Each row is followed by its class.
[ 55  -1  11 -60 -16   8  52 -16  40  -9  25  40  -5 -24  -4 -15  45  14
  12  41  32 -29 -36 -10  -3  -5 -16  21  20  55  29   2 -54 -25  18] | J843
[ -2   3  17 -36  23  16  -1  25 -30   1   7   8 -21  -2 -23   8  -5 -50
  -1  -2  37   2  20 -13  -8  42  -3  34   4  32  -3  13 -53  -3   3] | J726
[-32 -20 -11 -38   8 -18  14  -2   1 -28  30   4 -15  -6  -8  39 -20   0
  15 -20   2  24  23  24 -15 -14 -15   7   6   2  17   7  18 -18  -1] | J342
[-22  10 -43  -6   4 -20  32 -15  -4 -26   9 -12  16 -36 -14 -20  71   9
  34 -10  31  16 -29  23 -17  24 -20  -8  14  44  32 -18 -23 -24  -7] | J726
[-29 -16   6 -34  -1 -18   7 -31  -2  11  43  32   9 -55   1  20  67  46
   1   9  42 -13  10 -11   8 -27 -25 -48  -8 -14  16 -47  23 -49   4] | J641
[  7   5  34   2   6  13  22 -32  10  15 -27  20  -6 -24   0 -13  -4  -7
  -4  41  14   8   5   3 -38  18 -33  -9   3  13 -20   2  14  15  -2] | J671
[ 31  -5 -10 -15   0  15   3 -33  24 -32  -6  23  20  -3  10 -15 -42  -3
 -43 -11 -12  71   7  -5 -20 -14 -15   9 -20  -9  28  10  54   0 -16] | J527
[-73 -32   7 -52  -6   5  32 -14  21  14  -5  25  19 -22 -30 -38  66 -27
  48  45 -32  61 -25  50 -31 -32   0  -8  -1   1  36 -36  10 -19  31] | J780
[ -5  40 -51 -25   3 -12  19 -36   9  29  19  25 -11 -12 -26  -7  -3 -46
   9   3  27 -31 -17 -13  10  -2   5  23   3  -7  -7  16 -22  -9  16] | J249
[  1  18 -45  20 -27 -29  22  -9 -23 -22  14   3  21  14 -28 -13  -3  17
  22  -2 -28 -18  -4 -10  -8   2  10 -14   9  -8   8   0 -14  33  -1] | J641
[-14  -9   4  23  -7 -26 -19  10 -17  17  22 -12 -21  23  -7  18 -11 -26
  19 -28  16  36  26  11  -5  13  -2  -3   5   7 -26  -7   0   3  22] | J671
[-53 -12 -25 -49  -3   1 -18  -7 -20  15  16 -15 -13 -38  -1  23  53 -33
  -9 -46  31  35   4 -18  17  25 -18   2  -7   5 -27 -22 -16 -27  18] | J342
[-22  20 -38  31  18  -5  -9 -10 -31  -7  27  28 -24  -2 -61  15 -55 -32
  26  10  -4  -5  18  30 -19   4   5  -2 -31 -34   7 -24  -7 -15 -31] | J527
[ -6 -12 -29  29 -17  47  33  17  35 -21 -28  28 -12  32 -20  -3   0  25
   5  -7 -19 -41 -22  49 -48 -21  24 -23  -8   1  43   9 -19   4 -35] | J843
[ 31 -29  -7   5 -45  19  -5 -29 -40   6 -13  36   6 -17  -7 -42  57 -67
   0  22   5   5 -15   8  -7  24  16  -5  -6  31   1  13  11 -20  -6] | J594
[-21   9  16  29  29   5  39  25  15   5 -10   5  21  20   4  32  26 -25
  16  15 -10 -16  13   4  12  -6 -37  -5  11 -29  -9 -25 -26   3 -32] | J843
[-65  -3  -6   8   0  19   0  27 -26 -17   7   3  -8  35 -29  26  -6 -18
  -5  11 -24   9  -5  -4 -17  18  12  21  25 -22 -47 -19 -36  -6  -5] | J671
[  87   -5  -23  -12  -21   14   20   45   -8   -4   14  -11  -37    1
  -70  -53   49    7   18    0    3  -37  -27  -38   30   37   38    4
  -24   40  -18  -29 -114   19   38] | J641
[ 43  -9 -19 -28  18  34  43  -6  32 -16  31  30   9   1 -38 -13  -9 -35
  -2  -5  13  -7 -13 -22  19 -24  -4  35  -9 -21  32  -9  -1 -10   4] | J249
[-60 -10  55  36   4  -1 -17  10  -8  10   0  -3 -13   1 -18   0 -42   7
  33  23  17   8  38  11 -19  34 -64 -30  -1  14  -8  -9  -1  23   6] | J269
[-22  -7  45  33  12  15   9  -4   0  -1 -10  15  16   5  -3 -23  52   5
  15  29 -33 -20  -2  37 -13  19 -74 -28 -10  -2   1 -25   7  -6   8] | J859
[ 24 -18 -17 -18  50  11  34  23  25 -35  -7  13   3  -1 -52  -7  13 -24
 -19 -27  18  38  13  16   3 -25  10  -5  -9  -5  34 -13   5 -37  23] | J249
[-46   8 -54 -74  -7  33  37 -13   1 -13   8  30  35   2 -36 -21  64 -24
 -48 -16   2  32 -42 -22  -9   0  -2  45   0  -1  15 -18 -24 -16  11] | J671
[-78  -6 -33 -14  10   2 -18 -45   8 -38 -20 -22 -11   2  15 -35  52  35
   4  32 -21 101 -16  54   2  20 -24  -8   5  52  17  10  89 -42  -6] | J527
[ 41  -6  -4  -4  36 -13   2   3  26  -8  24   5  -7 -32 -34 -35   6  17
  72  24   8  50 -14  43   7 -45  29   0 -40  -2  13 -75   2 -52   8] | J859
[  7   2   5   9 -18 -25  -6  -1  16 -14 -15  12  21  -9  -7 -13   2 -16
 -44  -9 -43  -9  27 -13 -14 -23   4 -37 -33 -31   1  15  32   8   2] | J726
[-28  36  46  -3  21  -1 -13  23  12   1  -6   1  19  50 -17   2  13  36
  14  63 -14 -15  33 -19   8  -5 -46  39  25  34 -15   7  13  26  -7] | J843
[ -8  14  10  27 -21 -17  -9 -14 -32   6  13  11   3  -5  29  11 -18  -7
  -3   6  -2   2   6  17  -4  20 -25  -9   6  -3 -22  -1  -2  -9 -16] | J269
[ 17  28  62  22  57  -3  29  19  22 -64 -38 -27  33 -58  58  11   3  11
  -1  16  67  28  21  15  -5  46 -24 -30  -6  -2  -9 -27   6  59 -33] | J780
[-69  16  32  31  10 -16  -5  49  -5 -10   0   9  -1  31  11  19   8  13
  16   7   3 -38  26  22  19   6  -9   4  -6  -8  14   4 -28  11 -31] | J342
[ 40  -8  23  48   3  20  35  31  -1   5 -18   5 -20  22 -15  32  -7   5
  17  17 -17 -50  31   3 -30   5 -30 -21   7   7  -2   0 -28  18 -49] | J843
[ 32 -27   8  -7   0 -50  -5   4  15  23  -1 -11   3  23 -49 -34  55 -72
  -2  10  -1  34   5 -43  63 -33  41 -30  14   4 -25   8   9 -29  73] | J641
[  1 -12  28  14   3   7  -7 -38 -18 -22 -22 -22 -33 -33  -3  15  -9  -2
  -7  25   7 -65  18  -3 -30  50 -23 -47  14  18 -18  50  45  22  14] | J726
[-22 -17  26  -5  21  34  -2   1  27  -1   6   9 -45 -16   4  34 -12  19
 -23  -5  42 -23  10 -11 -23  -1 -24 -15  -1  14   6  11   8 -45 -51] | J726
[ 13  17  13  18   2  -5  10  -5 -23  13   0   4  16 -38 -16  11  -8   5
  -9 -26   2 -16  -7 -29 -15  -3 -13  -7   3 -14  25 -21 -18   3 -14] | J780
[ 30   4 -21   7  40 -40  23   3  -9 -12   8 -22   7 -34 -37  24  28 -52
   3 -15  15  39  26 -12  -2  -8 -15 -18   2  -7 -25 -30   4 -40 -19] | J726
[ -1 -10  10 -17  14 -25  39 -15   9 -13  41  24   1 -15  30  64  29 -15
 -38  -2   7 -20  19 -16  11  -9 -55 -17  35 -28 -21   2   9 -54  -3] | J249
[-33 -16  -6 -45   3  13  -7  17 -60  -8  -1  15  32 -16 -64  18  60  48
   5  18  -1 -18  46 -15 -46   1 -21  12  -3  18  14 -34   6   7   6] | J594
[ 31   8  11   4 -18  -5 -25 -11 -14 -18  33   5  -9  -4  -9   7  10   3
 -14  -8   1  -8  -5  16 -19   5  -6   0   3  20 -13   0  27  -3   3] | J780
[-23  17 -16  33  -8 -15  -4  15 -46  -4  -5  28  30 -17   8  19  29 -10
 -38  -9 -21  10  17   5 -30  -2  23 -10   8 -26  11 -25 -34 -38 -27] | J669
[  4  15  10 -12  17  39  -7  15  22 -18 -32  21  18  19 -15 -13 -54  68
 -31   6 -18  11   4 -27 -31 -36  22  39  15  -5  19   6  10   4  -3] | J249
[-14   1 -21 -26  44   7  -4  27   7   0  16 -37 -53  25 -45  26   9 -17
   4 -31  16  14  37  -8  45  15 -24   9 -20  36   5  10   8 -15   1] | J843
[-31  16   0  42  43   5  10  -9  27 -28   1 -26  -9 -17   0  29 -63  18
  14  18  -6  -3   0 -12  -4   5  -2   2  17 -37  -7  -6   5   1 -19] | J669
[ 42  19 -27  19 -23 -15 -22 -10 -27 -26  -7  -6 -20  -3  -4  20 -53  40
 -25 -25 -26 -27  20 -11 -26 -14  30   2  -7   6  -3  34  38   5 -42] | J342
[-47 -34  57  -5  19  20  -1  21   8 -19  -3   5   1  47  -8  29  -9   6
   6  45   7  15  16  34 -33  -1 -30   4  49  14 -29   8  18 -10  17] | J269
[ 25  -4  20  12   7  -5  16  42  10 -12 -24  -4 -13  -5 -18 -12 -10  19
  19  33  -8  20   9  31 -27   4  14 -16 -10   7 -35 -33 -54   2   5] | J269
[ -1   7  35  19  13  -4  17  23  16 -39 -16  17   4  24 -11 -12  14  22
   9  48  -4 -45 -33  10 -13   0  15  -7  37  19   0   6 -50 -27  10] | J859
[-35  -9 -29 -28 -25  52  -7 -10   3 -19  35  13   0 -11   6  11  -7  46
   2 -27  63  38 -23 -26 -41   9   2  35   5  20   8 -37  -4  -2 -42] | J671
[-20 -10  14   2  16  -3  -9  13   2 -47   0  -2  14 -31 -16  10 -32  45
 -12  -6 -10  -2 -12 -46   3 -27  34 -26   3 -36  15 -35 -11 -44   6] | J859
[-33   7  34  -1  16  11   1   5  23  -5 -52  13 -21 -18  -6   0 -17  24
  -8  42   4   2   9   4 -38  -3  -4 -11  10  19 -22  13  -4 -12 -30] | J342
[ 51 -12   5 -31   6 -24  35 -23   3 -36  -8  -6 -31 -78  11  -6  36 -17
 -15 -23  71  19  -3   2  -2  47 -26 -36   4  70  18  21 -18 -31  13] | J342
[ 69   4 -20  10 -30 -37 -28  25 -11 -29  -2  -5  -2  16 -39  -9 -22  25
 -36 -17 -26  14  39 -50  -6 -22  34   3 -18  28 -12  21  18  -1 -12] | J594
[-38  -2   1   5   7   4   2   9  -5 -18 -16   2  -5  -9 -13  16  11  20
   3   8 -25 -25  -3  21 -13  -6   6  -8   0 -19  -9  -8  -5 -11  -6] | J342
[-27  -2 -39 -24  11  13   0  22 -22 -13  -3  -4  27  -1 -13   9   3  -2
  37 -23  50  56  17  -3 -33   0  39  26  26   6   3 -34 -23  15   9] | J249
[-29 -18  -9 -28 -28   8  -2 -26 -10   4  26  17 -35 -33  19  41  -4  10
 -54 -16 -28 -14  12 -17 -33  18 -22 -18   4  -9  -1  17 -11 -36   9] | J669
[ -7   4   6  -9  -3   4  -1   5  11 -19  -2  25   4 -19 -19 -26  15 -18
   0  20  36  33  11  -8 -12  26 -29   7 -16  35 -15 -11 -18  -2 -19] | J594
[ -9 -25  -3  25 -10 -36 -14  27 -19  34 -63 -53  51  28  -5   0  41 -23
  25 -69  -2  20  13  -6  -6 -11  42 -13  37  -2  10  14  -8  56  85] | J342
[-43  23 -22  14  14 -10  15  41 -16 -21  17 -10  20  50  -9  17  59  38
  37  19 -49   8  15  39  17  -6 -27  27   6  11   7 -34  -9  -6 -34] | J843
[ -5 -16 -35 -39  11  -8  21 -21 -15  -8  29 -23   6 -10 -35  24  26   7
  40 -15   6 -39  14  -5 -12  -4 -15 -13 -11  -8  26 -10  28  20  32] | J859
[-40 -11  15  16  35  40  -1   9  -5  -6 -16   2   1  26 -39  15   8  -2
  15   5 -30   4  13  41 -16   5 -43  -2   8  -8  -2 -17  19   2  15] | J843
[-20   4  20   7   7 -10  10   2   1   0 -10   1  17   8  -7  -6  45  14
  26  57 -18   1  16  -8 -22  -8 -36 -14   8  14 -18 -22  13 -10 -32] | J859
[ 31 -25  -3  24  -6   4   0  17  -7 -30  -3 -31   7 -17  37  26   6  26
  -9 -38  51  24  35 -23 -29  16  25 -20  11  24  36   2  11  19 -23] | J669
[-29 -13  15 -12 -13  56  -3 -36  26   7  -5  32  -5   0  -1 -35  18  24
   7  37  12  14 -15   6 -37   7 -48  13  19  36   6   6  38  -9  -4] | J249
[ -2 -17  13 -30  -1  30   5 -11 -22 -12  35  22  17 -22  40  56  24  23
 -22 -12  41 -38  28 -22 -14   8 -29   3  15 -24  -2 -14  25   0  -8] | J249
[  6  -7  18  22  -5  -9 -11  -7 -27 -12  15  39   0   6   0  13  21   0
 -45   6 -13 -13   4   0  13  -7  -7 -14   3  -8  30   4  11 -64 -15] | J527
[ 27 -17  -7 -66  -9   2  -5 -12   5   8  29 -29 -18   3 -29   5  25  -4
   0 -14  -2  23  -6 -27  -3  -8  -1  31  16  41  -3  12  28   7  41] | J780
[-10  17 -12 -22   7 -10  15  10   8   2   5  19  -5 -11 -27  13  60   2
 -20  13  11 -60   9   8 -23  -8  -5 -14 -18   1  -7  -3 -23 -17 -14] | J726
[-14  10  48  -7  11   7  -6  23  31 -50  45  -5   6   5 -15  24 -19  42
  12  25   8 -34   9  -9  -9   5 -31  14  -1 -11 -18 -23   6  47   2] | J780
[ 13 -23  -2  32  -5  16  -9 -30   2  -4 -13  -6  15  14  20 -12  12   9
  15  11 -14  46  -1  28 -18  -5 -11  -5   4   2  15  -4  67   4 -13] | J527
[  8  13 -23 -66  42  -1  40   0  19 -38   0 -41  23 -31 -28  44  86 108
 -26  51 -14 -51  35 -33 -32 -17 -26   7   5   5  -1 -20  41  20   4] | J669
[-34  18 -19 -54 -71 -40 -40 -56 -41  17  72  31 -29 -48  -5  23 -22 -15
 -12  22  -5 -76  22 -63  -8   9   4  -6 -17  -8 -20  30  11  -9   2] | J726
[ 23  10  17  22  18  -3 -19  10   5 -24  33  -5 -29   9 -11  29 -49 -10
  -4  -7  -9 -44  14  12   1  12  -5   6 -10 -23 -38   8  -3   3   6] | J726
[-33 -26  -5 -26  25  34  35  11  16 -17  -6 -25   6  -3  20  31 -60  21
  33 -18   8  30  19 -39  -7   3  -4  22  24 -26  24  -3   1  40  -3] | J249
[ -4  19   7 -17  35  22  44   7   3   6 -10   2 -19  11 -21   8 -44 -13
  -7  11  20 -23   1  -5   1  27 -42  26   3  16  15  25 -36  13 -17] | J269
[-41   6 -25  -9  -4 -11 -12  -3 -38   7  12  -5  17   2 -11  35 -19 -22
   0 -14  -8   3  11 -53  12   6   0  32  20 -24 -24   1  -9   0  -8] | J594
